Each row, then the grade of its hidden value
[   9   74  -55   59 -236   67   32  155   24  -82   89   76  -52  115
   94 -101 -294  233   12 -112 -107  -62    0  102  121  116  107 -189
  208  131    2   18   40    8  187  -47 -195 -114   18 -213   60 -115
   63  168]	J580
[ 146 -175 -168  -20   36   89  -36  -25  -37  268 -142  -50  104 -134
   91  185  -73   30 -242  -78 -158   30  -59  -91  130  -58 -195  -81
   32  149   67   94   46  -17 -206  123 -186  -12   37  -82 -177  -16
 -152  107]	J856
[ -23 -132 -210  -31  -12   68  -21  -27  138  101 -204 -157  -22  -46
  151  194  -78 -212 -363 -102  -40  -80  -22 -208  220  -79  -35 -175
  -37  -65  221   51 -129   94 -240   59 -108  -43  269  209 -341   42
 -188  106]	J764
[ -78   -4  -97  163 -151  244   67  177  246  -75  -97  127  -14   -1
  179   86  -78  123  -80    2  186  -94   20 -192  102  -60  127 -188
   79 -126  151 -211 -202  -32   17   75   27  -97  170    6   -1    7
    9   61]	J580
[-276  -36   77  -77   31  -42   94    5 -117 -362   26  197 -336  117
 -162 -300 -115  -11  263  349  -61    3  -33  134 -107   -8  -11  143
  227 -237 -242 -178   80  -41   -8   15  196   22 -140   65  189  -86
   -9 -115]	j463
[ 114   -1 -171  265  -51  300   23  171  136  199   76   49  229 -147
  287  259  138  111 -132 -291  210  -56   46 -178   13   41   76 -157
  -55   54  141  -44 -145  -92   61  193 -121 -118   69 -139   -7  126
   30   73]	j621
[-253  -27  -44 -127   -5 -138   48 -166   69 -221 -281   77 -178  -20
 -190 -177   82 -163   16  359   76  -89   13  -88  -24  -30  101  -36
  134 -331  -97 -230  -20  -75 -148  -53  261  157   92  314 -130   48
  -40  -83]	J764
[ -95  104  -48  -21   16  -65    4  -44 -158  -64  184  -11  -32   26
  -19 -108   62 -175   18 -143  -68  -67  -14  179    5  207   37  -22
   14  -29 -121  140  102  -12   68    6  -48    2 -102   41  -48   96
    4  -25]	j522
[ 178 -168  -66  164   30  152 -101 -131   35  369 -131  107  -13 -203
   78  210   76   83 -206  -49   95 -107   57  -70  175  -64  -60  -55
  -78   68 -100 -111 -142  -27  -98  147 -181   59   16  -63  -68   48
   14  105]	j522
[-127  -31  -60  -22  144  -21  -25 -189  -82   82  -92  159  -58 -127
  -90   45  190 -112   51   82   12   51 -143   18  -35   88  -81   74
 -159 -183 -206   63   20 -136 -128   15   81  191 -164  130 -189  102
  -57 -127]	j430
[ 176 -131 -173  127    9  130  -71  -22    4  291   18  -88   81 -127
  183  228   30  -22 -262 -258   11  -73   55  -85  107   15  -30  -97
  -45  133   51   68  -62   29  -58  155 -264  -64   79  -77 -118   68
  -47  142]	j522
[ -53   14  -67  -71  201 -113  -59 -292 -195  202  -58   93   68 -205
 -153   36  335 -215    1    7  -28   31 -122   95  -41  167 -121   75
 -196 -104 -259  155  116 -168 -144   19   61  257 -228  141 -244  192
  -53 -142]	j430
[ -81  -34  -59  -51  276  -54  -52 -310 -155  216 -117   72   61 -256
 -130   94  437 -351  -87   48   70  -21  -86   17    3   78 -155   97
 -240 -200 -202   60   19 -141 -254  106  153  249 -158  273 -256  256
 -100 -198]	J856
[ -77 -179 -158  -66  -55   -5    0   27   14 -107  -59  -91 -240  111
   73    1 -323   -9  -91    6 -192   23  -49  -62   53  -34  -16  -37
  137  -23   35   72   18  105  -94    4 -175  -89  123   22 -131 -149
 -135  135]	J764
[-301   65   59  -84 -109   44  117   92   45 -331 -145  312 -227  121
 -104 -228 -241  154  216  341  -79   42 -175   69   67   -9  -18  -40
  177 -221 -105 -144   22  -96  -16  -95  208   53  -88   31   38 -135
  -36  -83]	J856
[ 119   77 -160  139    1   45   29    9  -58  146  128  -10  318 -191
   60   45  351   27    5 -204  165  -56  123  -46 -214  184  136  -79
   67   69  -52  -21   94 -196  122  145  -26    6  -66 -122   52  211
  102    9]	j621
[ 123   31 -154  244   85  200   48  101  -46  200  209   41  331 -235
  174  163  403   28   18 -266  238  -22  108  -93 -238  128   70   -8
  -22   52  -17  -31   19 -204   98  256  -21  -60  -99 -160  120  232
   82  -30]	j621
[ -74   66  -42 -143  -29  -89   -6  -95  -62   17 -102  -43  -18    1
  -51  -76  -65 -225 -221  -21 -169 -127  -48  108  278   58  -73 -163
   48   -5   27   95   44   44 -140  -46  -24   37   64  163 -237   50
 -107   35]	J764
[  47 -245 -124   49    7  121  -65  -25    0  166  -97   89 -200  -19
  107  172 -270  177  -67  -22 -155   90 -133  -55  104  -53 -133   14
  -37   54  -82   91  -38   28 -103   46 -267    1  -25 -128 -131 -158
 -101  133]	J856
[  50  -81 -152   72  -39  141   17   82   72   78  -38  -66   66  -58
  157  122  -17  -36 -211 -106   28  -76   50 -134   84  -45   -7 -129
   83   26  146  -45  -64   14  -86  140  -90 -106  144   -1  -65   50
  -73   89]	j522
[-160 -101  -15   60  -18  161   74   86  113 -158 -122  159 -187   12
   37  -29  -77   22    5  225  103  -57    1 -115   45 -138    3  -13
  126 -213    6 -262 -134  -16 -101  105  133  -43   76   87   71  -31
  -46  -31]	j463
[ 161  -86 -264  279 -156  409   73  289  355  190 -150  -19  333 -179
  379  358   71  192 -304 -196  290  -86  108 -446   62 -141  102 -300
   82   45  407 -230 -249  -81  -54  248  -68 -195  317 -108  -35  100
  -35  148]	J580
[ 169  -73 -136  163 -275  243    2  181  254  159 -169   57   63  -23
  233  156 -291  333 -255 -106   22 -119   58 -178  272  -92   80 -324
  175  174  211 -150 -163   20   38   53 -250 -145  243 -210  -32 -107
   18  275]	J580
[  66   -5 -289  177  140   28   32   -7  -81   98  252 -173  322 -223
  130  140  546 -176   31 -313  268   -1  165 -174 -473  221  204   45
  -23  -51  -27   51   94 -192  101  242   -1  -28  -38   -9   13  315
   61  -55]	j621
[ -91   78   37   18   27  -51  -67 -186  -99   70   36  128 -153  -29
  -69  -62   63 -150  -34  -55   -9 -129  -39  197  191  156   19  -34
 -121  -86 -225   61  -36    2   16  -44  -54  116 -109  112 -127   86
   36  -20]	j522
[  50 -198  -63   39   50  179    6  -27   56  191 -277  174    3 -172
   20  142  -11  137 -111  202   11   19  -61 -150  109 -176 -188  -20
   47  -29  -20 -176  -71  -98 -239  151   25   61    3  -31  -48  -29
 -100    5]	J856
[-218  -99   87  -98  -46   -5  108   63  -86 -351  -81  261 -343  131
 -174 -319 -293  214  293  468 -140   55  -60  109  -85  -85  -60  116
  358 -149 -231 -246  119  -63  -18    2  157    8 -132  -72  251 -218
  -13  -45]	J764
[-259  -54  -37  -33   63   -1   28  -84   -3 -169  -99  196 -247   14
  -84  -62   -4  -46  155  214   16   63 -146  -13  -68   35    0   90
  -41 -292 -186  -44  -20  -85  -79  -23  139  123 -101  153  -96  -14
  -53 -115]	J856
[-148  -47  -25  -35  -31   49   45   45   12 -148  -55   55 -187   68
   13  -81 -163  -66  -49  113  -67  -59  -32   11  122  -50  -35  -45
  124 -116    6  -77  -36   45  -93   32   29  -49   56   89  -24  -49
  -84   14]	j463
[-130  143   68  -64  138  -96  -76 -346 -127  223 -157  294    3 -199
 -217   -8  310 -174    8   87    7  -39 -197  201  195  182 -117   -7
 -300 -169 -327  105    9 -184 -126  -94  131  351 -272  200 -301  191
    0 -177]	j430
[  44  101  -92  214   31  236  -12  -18  126  287  -48  119  271 -252
  163  255  381 -122 -217 -220  300 -149   15 -127  160   68   34 -179
 -221  -82   81  -66 -207 -129  -52  153   44   50   38   97 -161  287
   21  -55]	J580
[-129  138   39   -6  -74  -22   40    1  -72 -133   68  156  -74   44
  -73 -193  -22    5   91   45  -21  -88  -20  177   70  139   57  -72
  109  -61 -146  -40   57  -62   97  -35   49   32 -105   -6   48   27
   58  -27]	j522
[  63 -134  -41  -54   29   -9  -13  -52 -137   83  -38   -2  -75  -44
  -39  -50 -103    7  -93   72 -166  -41   26   73   78  -40 -138    6
  175   98  -94  -25  102   12 -115   97 -108  -15  -33  -71   24  -50
  -65   74]	j463
[ -86  -56 -215  -14    9   11   64   21   74  -44 -123   15  112  -98
   14   63  135   19   26   85   40   95  -62 -204 -225   25   44  -35
   62 -133   43   -7   70 -177  -91   40   95   54   13   37 -133   73
  -69  -32]	j430
[   6  -53  -49   60  130    3  -15 -110 -167   77  107   57   -5 -122
  -47  -17  221  -89   53  -13   53  -28   46   73 -132   96  -22  103
   14  -42 -214  -22   77  -93   -9  146    1   60 -157  -12   65  119
   23  -62]	j522
[  99   17 -266  286  -85  282   25  187  228  191   87  -80  268 -139
  378  330  169    7 -228 -433  261  -96   87 -279    2   72  196 -236
 -106   27  262   20 -203  -52   75  166 -170 -165  213  -51 -129  174
   16  129]	j621
[  37   -9 -179 -124  -55  -37  -10  -48   34  134 -185 -193  141  -67
   64   82  -44 -227 -397 -124 -148 -123   -1  -76  276   -3  -71 -253
   64   71  221  109   15   54 -219   17 -100  -23  222  157 -336   76
 -170  115]	J764
[-212  150  -74 -166   12 -284   -5 -277  -80  -86 -129   91   -7  -65
 -255 -180  230 -169  108  139  -31   -5 -104   96  -97  245  117  -42
  -41 -221 -244   97  156 -187  -12 -184  160  285 -134  221 -274  141
   19 -109]	j430

Next part:
[ -57  265  -19  175   50  -58  113  170  -59 -117  -31 -163 -287   44
  100  127 -142 -128  -62   31   13  -35  -27 -151 -198   55  -52  -19
   -2    8  312  234  -55  223   84    5  -97   27   98  164    3   22
  -78  -42]	<50>
[ 102  295   11 -160 -142   31  120   63  -24  -37  -56  -11   -6   24
   35  101  -55  -53 -135    9 -152  -30  238   89  -10 -309 -162 -203
 -177   -3  -54  163 -200  144  233  -58   82  163   -6  161   39  200
 -197   18]	<55>
[  98  -70  -12 -471 -574 -245 -693 -199  155  265  240 -148  236 -692
  154  -24  -28 -257 -257   34 -252   51 -262  440  536 -484 -235   97
 -142 -498 -452  -82 -277  434  107   14  163  -20  -11 -102 -153 -502
 -399  -73]	<47>
[ -22 -350  -24   87  120   16  100   30   -9   24   81   -9 -110  -70
 -255   51 -132 -164  134   -1  111   69 -236   97   74    6  -46  210
  143   68   79 -166   79 -138 -229 -177  -47   -9  -67 -186    8  -70
  137   15]	<47>
[-124  492  212  282  237  -32  228  127  -22  -33 -212  148   59  388
  462  155    7   97  -52 -197 -107  306  142 -301 -230  157   51 -257
 -191   -3 -175   33   51  -57  -44   -3  233 -167  -80  125  105   79
 -261  146]	<45>
[  14  -97   72  168   68   27 -231  -76 -130 -146  126   28   97  -15
 -103  145    8 -318   40 -286   23   -2 -263 -119  -79  159 -113  114
   88 -159  -24    3  103  211  -11 -121   71 -160   84   67 -217   51
  133   39]	<47>
[  18 -201  -17  -89  -43  -29   86   29  -66  130  155  -42 -176  -66
 -187   30 -133 -150   82  132  115 -110 -140  169   31 -141 -100   56
   69   71   95  -65 -154  -65  -98 -108 -186  178   19  -40   59  110
  100  -53]	<49>
[   7  277  293  142  145 -172   49  137 -257  -89 -128   88  166  122
  -43  193  -54 -202  101 -475  -47   92    8 -187 -111   20  -41   45
  -64  -51 -235  274  136  180   43  -76  474  128  -82  -21 -231   48
  -54   49]	<55>
[ 170 -143 -189 -119 -243   74 -229  -98   98 -159  126  -66   75 -318
  -50  108 -205 -227 -262  -73  -95   65  -50  162  265 -238 -202   22
   10 -170  -32  -77  -85  272  113 -260  -42 -261  -68  102 -120  -96
 -171   11]	<60>
[  86  130  -79  -53  -94  119  -72  -33  151 -227 -118  -39  136 -110
   72   66   46  -71 -234 -136 -289  245  121   93  128 -187 -158  -46
 -168 -211 -106   12   63  219  154  -78  300 -246  -43   23  -31 -190
 -260  169]	<62>
[ -42   49  -67  125  -17   41  -72   11   16  -12  114 -105 -206  -50
   37  122  -95 -191  -35  146   42  -94 -176  -78 -111   53  -97  -11
   73   -6  243   22 -131  146   51  -46 -288  -13  135  185   -5  117
    1  -99]	<47>
[ 166 -203 -388  417  427  831  569  -19   81 -694 -121   83 -214  541
 -470  207   49  -65  -45   40   -8  -15  301 -262 -493  234 -190 -196
  149  387  714  -83  231 -213  205 -385 -374 -368  145  406  100  837
  404  237]	<49>
[  97   -7  -56 -442 -551 -260 -604 -134  174  180  174 -216  165 -649
  260  -54  -57 -189 -328   14 -287  140 -192  422  500 -470 -215   81
 -182 -523 -361  -33 -219  458   99   23  208 -133  -21 -103 -106 -609
 -472    2]	<49>
[  -9    5  126   61   68  -94   41   60 -178  -34   47   17  -18   56
 -101   87  -61 -195   84 -202   59  -11 -114  -13  -58   12  -64   78
   12  -44  -31   74   21   85  -68  -65  139   70    2  -30  -74   15
   79   35]	<50>
[ 101   29 -147  -69 -121  180  -29  -57   71 -155   59  -61  -42  -19
   14   63   -8 -109 -192   47 -124    5   67   89  -14 -143 -187 -126
  -74  -95  115  -13 -106  155  155 -104  -92 -154   87  186   33  122
  -73   87]	<58>
[  29  393   43   35   75  186  262   86   70  -88 -234   63   23  199
   50  151   66   35  -67   22 -236  112  309  -93 -150 -169 -112 -246
 -187  116  -33  143  -52  -17  248  -39  151  119  -17  159   73  316
 -207   67]	<45>
[ -83  399   81   88   38   -5  142  139    3   12 -128  -67 -167   67
   60  137   10  -71   14  120 -103  -35   67 -108 -172  -69  -68  -92
  -93   66  127  226 -119  119  177   95   19  258   87  124   50  136
 -140  -80]	<55>
[-158  121   58  137   58   48  -91  -16   30  102   71  -68 -184   23
   32   80  122 -159  104  224   -1 -106 -246  -79 -196  117  -74   12
   27  -25  170    9 -119   68   31  143 -204  149  224   92   57  106
   63  -91]	<58>
[ -77  174  122  219   94 -179   89   53 -230  -42  177   93  -92  387
  534   68 -204  -27 -129 -254  220   98  -96 -192 -222  289   44 -236
  -64 -135  -24 -115 -101   44 -276 -109 -138 -391   -1  232  127   36
  -19  154]	<58>
[ -77 -381 -128  -10  108   78  374   92  148  182   36  -61 -339  -43
 -241  -41 -144   25  148  395  119   79 -125  253  105 -141  -16  137
  106  248  233 -281  -61 -397 -294 -115 -270  143  -81 -251  293  -51
   83  -12]	<49>
[-153  130   46  -30  182  113  608  195  259  321 -290   43 -245  126
  -74   13   23  242  182  506 -124  200  207  160   16 -296   20  -97
 -125  395   17 -124 -122 -530  -87   51   -8  455 -146 -237  413  118
 -204  -34]	<45>
[  49  -89 -157  109   69  358   12 -103  136 -240    2    1  -16   79
 -121   90  121 -119  -81   56 -133   65   -5  -11 -111   27 -170  -61
    0  -26  183 -115   50   24  112 -111  -97 -224  118  145   33  193
   66  125]	<49>
[  43 -132 -213  152   62  476   -3 -170  224 -244   24   77   10   42
 -183  149   88 -148  -95  163 -102   27  -20  -34  -50   27 -180  -92
   58   59  186 -230  -17  -28  143 -176 -257 -237   93  213   49  328
   78   38]	<60>
[ -98   17   38  236   66  -44  -73  -32  -58    7  180   77  -78  110
  248  134 -168 -157  -46  -51  180   22 -251 -159  -83  233   -6  -68
   70  -55   28 -183 -108   46 -177 -123 -260 -245   23  172   37   66
   19  -29]	<60>
[ -90  139  235  270  192 -214  113   45 -295  -64  135  213   66  478
  516   69 -161  -19  -64 -462  231  205 -103 -211 -191  359   83 -197
  -78 -163 -222 -180   14  -28 -387 -142   78 -451  -90  122   93  -25
   20  233]	<50>
[ -53  189  190   93   82  -41   12   37 -134  -21  -21   68   49  123
  -15  116   60 -161   82 -170  -26   -5  -64  -81 -121   34  -67  -18
  -56  -62 -106   95  -11  100   24   20  186  112   46   35  -55   91
   20   23]	<62>
[  97  162  -70  -41  -68  117   69   21   49 -201  -72  -30   19   13
   30   88  -29  -65 -188  -78 -175  103  168   49    6 -175 -154 -120
 -130  -77   16   74  -32  168  167 -101  128 -115   -7  125   11   39
 -164  115]	<62>
[ -29  366  259  119  157 -119  170  169 -137   23 -200   83   88  160
   63  175  -34  -66   91 -261 -108  143  103 -177 -130  -49  -26  -58
 -119   49 -208  232   64   24   62  -38  379  192  -99  -15  -90  110
 -169   28]	<45>
[-116   96  330   33   -2 -155 -331  -93 -267  205  220   80   87   36
  -68  104  187 -346  245 -139   87 -257 -387  -67 -171  128  -99   65
   24 -167 -195   78 -143  189    1  150   47  317  230   51 -162  185
  219 -110]	<58>
[  52  146  288  148   63 -222 -243   31 -427 -189  104   56  201   75
  -86  196  -40 -406   80 -652   65  -89 -207 -214 -160  165  -97  118
   27 -242 -186  300  122  421   41  -82  385   -4   63   91 -393   53
  142   46]	<50>
[ -22  428  159  214  118 -204  277  185 -222 -116  -45  105  -31  409
  549  142 -276   55 -185 -362   88  210  175 -251 -201  140   54 -302
 -167  -47 -104   75  -43   67 -138 -156  117 -302 -140  229   89   56
 -227  167]	<55>
[ 168  247 -103  182  206  267  541  194  -95 -426 -228   37 -102  364
 -126  215 -185   -7 -127 -201  -71   77  443 -196 -267  -75 -111 -228
  -68  247  269  235   91    4  220 -294   80  -85  -89  270    5  471
  -40  156]	<55>
[ -18 -148   84   75  106  -57   55   49 -129  -27   64    3  -47   14
 -186   68  -59 -193  124 -150   79   21 -175   32  -26   31  -59  148
   65  -15   12  -10   69    4 -137  -95  101   44   -6 -108  -58  -28
  129   43]	<58>
[ -22 -222   79   45   67  -28  -36  -10 -102   42  119    8  -28  -47
 -226   63  -24 -230  155  -85   81  -23 -254   61    1   20  -82  174
   96  -22  -13  -60   36   -7 -133  -84   28   81   25 -113  -70    4
  161    3]	<49>
[ -42  206  272   57  108  -33   -4   27 -119   20 -105  123  182   83
 -142  139  146 -177  166 -235 -115   33  -34  -68  -67  -43  -82   38
  -83  -37 -262  133   51   66   76   33  389  256    3  -62 -127  108
   -1   15]	<55>
[ 126  -26 -128  -22  -52  137   58    5  -26 -213   53  -61  -68   16
  -76   84  -92 -138 -142  -68  -51   -3   66   50  -44 -107 -164  -67
  -22  -45  155   46  -33  146  108 -174  -51 -139   40  156  -18  134
   -6   96]	<58>
[-159   84 -159  245   51  272 -157  -25  309  -43  -57 -196 -274 -264
 -217  178  115 -249   60  463 -148 -101 -264 -126 -100   59 -133  157
  138   79  436   63  -50  166  250  117 -318  169  255  110  -24   72
  -14 -244]	<60>
[ -78  123  -14  168   37  -16   -9   38  -43  -21  108  -79 -219  101
  215   91  -89 -121  -62   68   74  -33 -154 -131 -195  154  -48  -82
   20  -51  215    9 -114  118  -31  -15 -253 -118  131  200   62   77
  -10  -15]	<49>
[ -72 -176   45 -123   32 -124  376  155  -37  274   52  -27 -292  -10
 -203  -30 -172   -4  184  269  157  -43  -68  270   85 -229  -11   83
   29  219   75 -101 -177 -292 -240  -46 -127  379  -94 -232  244   -2
   60  -65]	<50>
[  71 -309 -146  -63  -58  -15  194   70   -8   61  154  -55 -223 -139
 -198   60 -352 -125  -12  143  177  -35  -86  197  166 -196  -82   73
  127  153  163 -140 -143 -108 -156 -281 -284   35 -127  -46   84   49
   23  -66]	<60>

Next part:
[ -13   -6 -308  -18  -39   27 -103  177  -50   95  323   29   19 -147
  -97  -53  -72  -17  197  -16 -212 -460  334  145  132  181 -113  -93
  338 -114   15 -306   10 -141  -77  450  253  313  -68   24   96   46
 -257 -125]	(39)
[-102  488   28  326 -393 -382   30   93  795  402  118 -127  300 -397
 -308 -476  125 -439  -15  -95 -105 -679   91  286  270  137  469  129
  328  -91 -241  -61  371 -387 -432  268   -9  -84  285  235  361  -36
 -194 -337]	(41)
[-330  558  117  485 -428 -517   53  105  242  -14  -77  -73  327 -239
 -392  -76   41 -401   -6    9  -33 -490 -131   79   36   21  466   47
  134   51 -254   96  244 -351 -186  201 -186    3  161  237  115   52
   57 -110]	(38)
[ 269 -133  453 -163  215  107  339 -114  328 -254 -127 -459  167  248
  253   74   61   15 -461   75   25  -96 -403 -178   17 -138  373 -164
 -412  253  155  166  111  292 -182 -227 -364   59  146  -73 -303  -13
  253    8]	(32)
[ 361 -223  450 -225  -49  195  261 -114  211 -139  -29 -318  -53  363
  312   35  238   36 -524  143  219  -38 -255 -241 -181 -199  132 -103
 -620  319   -2  460  223  193  -82 -172 -502  -67   75 -142 -214   52
  419  291]	(44)
[ 165   -8  493  -37  -33   61  301  -40  358  -44  -18 -315  113  225
   65  -44  178  -45 -374   20  -33 -244 -325  -94 -126 -273  319  -74
 -504  233  -31  445  318  104  -98  -90 -452  -21  110  -94 -113   24
  345  164]	(39)
[ 379 -224  476 -264   60  184  281 -127  285 -186  -75 -413   29  344
  332   66  167   32 -568  129  169  -26 -293 -259 -120 -151  189 -148
 -552  289   91  354  127  243 -142 -236 -458  -50  102 -143 -274  -30
  378  205]	(32)
[-473  398   52  151 -361 -476  -13  259 -177 -133  348  -99   49  178
 -501   46   84 -229  374  -60 -402 -529  283   44 -468   15   87  -30
   45    9 -199  238  140 -282   71  410 -241  232 -212   52   40 -224
  297  350]	(41)
[ 288 -235   43   -9   15  301  -58  -90  303  111 -281  -10   46 -151
  179   41 -279   10 -605   94  360 -125 -168 -118  353   10  -59 -163
  156  -31  243   65  -49 -113 -172   10  242  -92  188  -26  126  -30
 -221 -327]	(44)
[ 251 -120  464  -95  141   98  324  -80  284 -209 -118 -417  191  169
  219  153   70    3 -453   53   51 -145 -426 -169   -2 -190  336 -176
 -416  254  107  249  124  257 -156 -193 -352   59  114 -102 -316   80
  231   26]	(44)
[-565  281   57  163 -208 -321   -8  209 -254 -191  234   28 -131  305
 -563  -15 -105 -119  382  -61 -413 -398  189   36 -459 -113   34  -18
   34    3  -62  354  209 -280  192  427 -155  263 -221   75  182 -292
  292  292]	(41)
[ 222 -524    5 -412  198  490  -72 -105 -216 -216  -43   36 -459  533
  221    3 -255  284 -370  196  174  181  124 -280 -133  -30 -406 -164
 -172   77  362  219  -59   47  153   81   37   85  -80 -116   95 -310
  199  184]	(32)
[-293  398  439  279  -74 -314  315   54  552   23   18 -275  215   67
 -381 -288   58 -252   30 -136 -364 -500 -296  160  -79 -265  635   56
 -173  108 -104  356  502 -104 -161   95 -352   64  156  128  140  -96
  214  -65]	(41)
[-230 -108   61  -84  -24  185  -63   62  -14   62  112  161 -397  425
 -324 -261 -237  103   25  -31 -243 -209  201    3 -288 -215 -219  -12
  -50  -55  152  491  277 -268  211  350   12   81 -118  -32  450 -414
  220  198]	(38)
[  54  320   37  248 -308 -190   17   43  713  379   35  -94  275 -361
 -157 -385   84 -332 -197  -39   13 -560   23  201  321   99  359   68
  238  -69 -158  -51  293 -322 -377  199   22 -107  291  160  301   17
 -192 -319]	(38)
[-171 -153   58  -39  181  109   93  101 -455 -365   88  -35 -106  302
 -109  281 -191  173   98   40 -232 -148  -79 -112 -219 -181  -70 -193
 -149  115  163  162   28   93  224  236  -57  388 -204  -81 -158    5
  164  176]	(35)
[  38  169  176  261 -249 -188   93    8   34 -184 -199 -151  310 -176
   26  272   35 -199 -351  132  267 -238 -303 -149  103   -3  286 -124
  -78  170 -101   78   18  -71 -155  -11 -183   18  126   64 -218  237
   56  -62]	(35)
[ 140   87   44  176 -177   59  -11  -28  562  311 -119   10  134 -260
  -44 -285  -78 -173 -372   15  153 -369  -79   95  353    6  185   10
  167  -56   -5   55  236 -267 -264  134  117 -122  274   96  317   11
 -196 -330]	(39)
[-439  652   89  540 -495 -633   34  132  338   46  -16  -71  321 -284
 -510 -163   39 -487  118  -39  -81 -578  -49  147   27   67  518   93
  258   12 -295   93  295 -425 -239  271 -148   -3  157  299  215  -14
    6 -163]	(41)
[ 252 -153   58   60  -55  263  -42  -73  387  206 -236   28   58 -182
  101  -64 -212  -35 -550   67  310 -199 -164  -53  356  -33    6 -101
  121  -37  160  119   71 -167 -178   52  199 -112  213    2  214    7
 -211 -323]	(35)
[ 396  -46   19   12 -105   81   34  -71  522  162 -105 -198  227 -311
  266  -92   32 -157 -491   98  322 -279 -101  -11  435  172  195  -86
  139   39   23 -192   41  -46 -401   -4   72  -75  278   58  -13  151
 -245 -351]	(44)
[ 152  -89 -313 -176   17   -2 -168  185  -78  -24  260 -179  218 -226
   92  266 -132  -37  -24   19  -80 -424  346  -12  175  376 -200 -272
  477 -155  149 -502 -375  -42 -192  302  340  297  -97  -66 -195  -53
 -327 -152]	(32)
[-362  590  142  487 -465 -558   51  109  322   28  -47  -90  314 -226
 -439 -134   53 -439   18  -18  -58 -527  -95  100    3   26  488   70
  160   40 -271  147  280 -386 -211  212 -198  -25  162  248  168   -6
   68 -107]	(41)
[ 146 -494   84 -344  218  457  -15  -25 -286 -204   -2   -7 -338  457
  142  197 -273  297 -295   99   42   50   28 -248 -189 -161 -390 -238
 -191   65  348  321  -69   88  203  111   38  164 -168 -208  -20 -221
  173  205]	(44)
[-184 -183   67  -47  327  177  134  105 -346 -312   94  -53  -85  270
 -142  220 -273  214  136  -32 -361 -209 -123  -32 -132 -235  -17 -204
  -90   64  246  113   59  135  210  247   32  440 -182  -88 -107  -21
   69   47]	(35)
[ -57  -62 -268  194   85   76 -134   63 -147 -102 -168  106  133 -314
  -59  240 -439   -1 -119   56  105 -248  -59  -10  390  125  -43 -200
  494 -105  229 -309 -184 -149  -71  267  461  247   41   98   33   97
 -424 -445]	(44)
[ 155  332   49  241 -382 -306   44   96  437  164   57 -236  496 -451
   11   25  220 -356 -252   34  133 -552  -44   60  266  195  354  -64
  156   27 -239 -182   54 -174 -396  109  -86  -24  210   86 -111  240
 -148 -194]	(39)
[ 165 -422 -150 -252   63  411  -91  -40 -263 -105   60  143 -435  316
  154  -33 -174  222 -177  170  160   37  187 -151  -41  -12 -379  -98
  -65   70  201  123   52  -33  130  241   95  154  -80  -53  147  -61
   46  105]	(44)
[ 206  202   24  184 -300 -110   16   18  589  304    7 -120  296 -379
   22 -227  133 -278 -315   31  159 -475  -18  108  349  133  286    9
  158  -13 -151 -104  190 -221 -373  134    3  -97  275  108  138  147
 -194 -288]	(39)
[ 383 -232  356 -299  -72  156  222 -141  117 -234    3 -320 -137  445
  370  -21  279   31 -485  222  270   64 -136 -284 -203  -65   94  -74
 -604  346  -16  324  172  200  -99 -167 -540  -60   78  -83 -228   10
  465  343]	(32)
[  12  445   37  286 -389 -348   34  100  708  356  118 -177  391 -428
 -194 -331  179 -414 -107  -62  -51 -659   61  228  285  160  436   68
  265  -63 -251 -124  269 -318 -428  219  -43  -74  270  175  207   53
 -176 -284]	(38)
[ 275 -131  473 -138  -83  149  270  -83  246  -84  -14 -278  -20  334
  200  -17  231    8 -461  103  131 -114 -264 -189 -190 -249  180  -72
 -605  289  -38  503  291  129  -61 -126 -499  -63   86 -121 -142   47
  421  277]	(35)
[ -53 -255   76 -167   47  311  -39   36 -126   -7   81  122 -356  421
 -138  -93 -210  189 -118   25 -133 -131  126  -81 -243 -217 -290  -88
 -156   -5  199  438  168 -139  223  269    3  109 -124 -115  273 -289
  213  225]	(39)
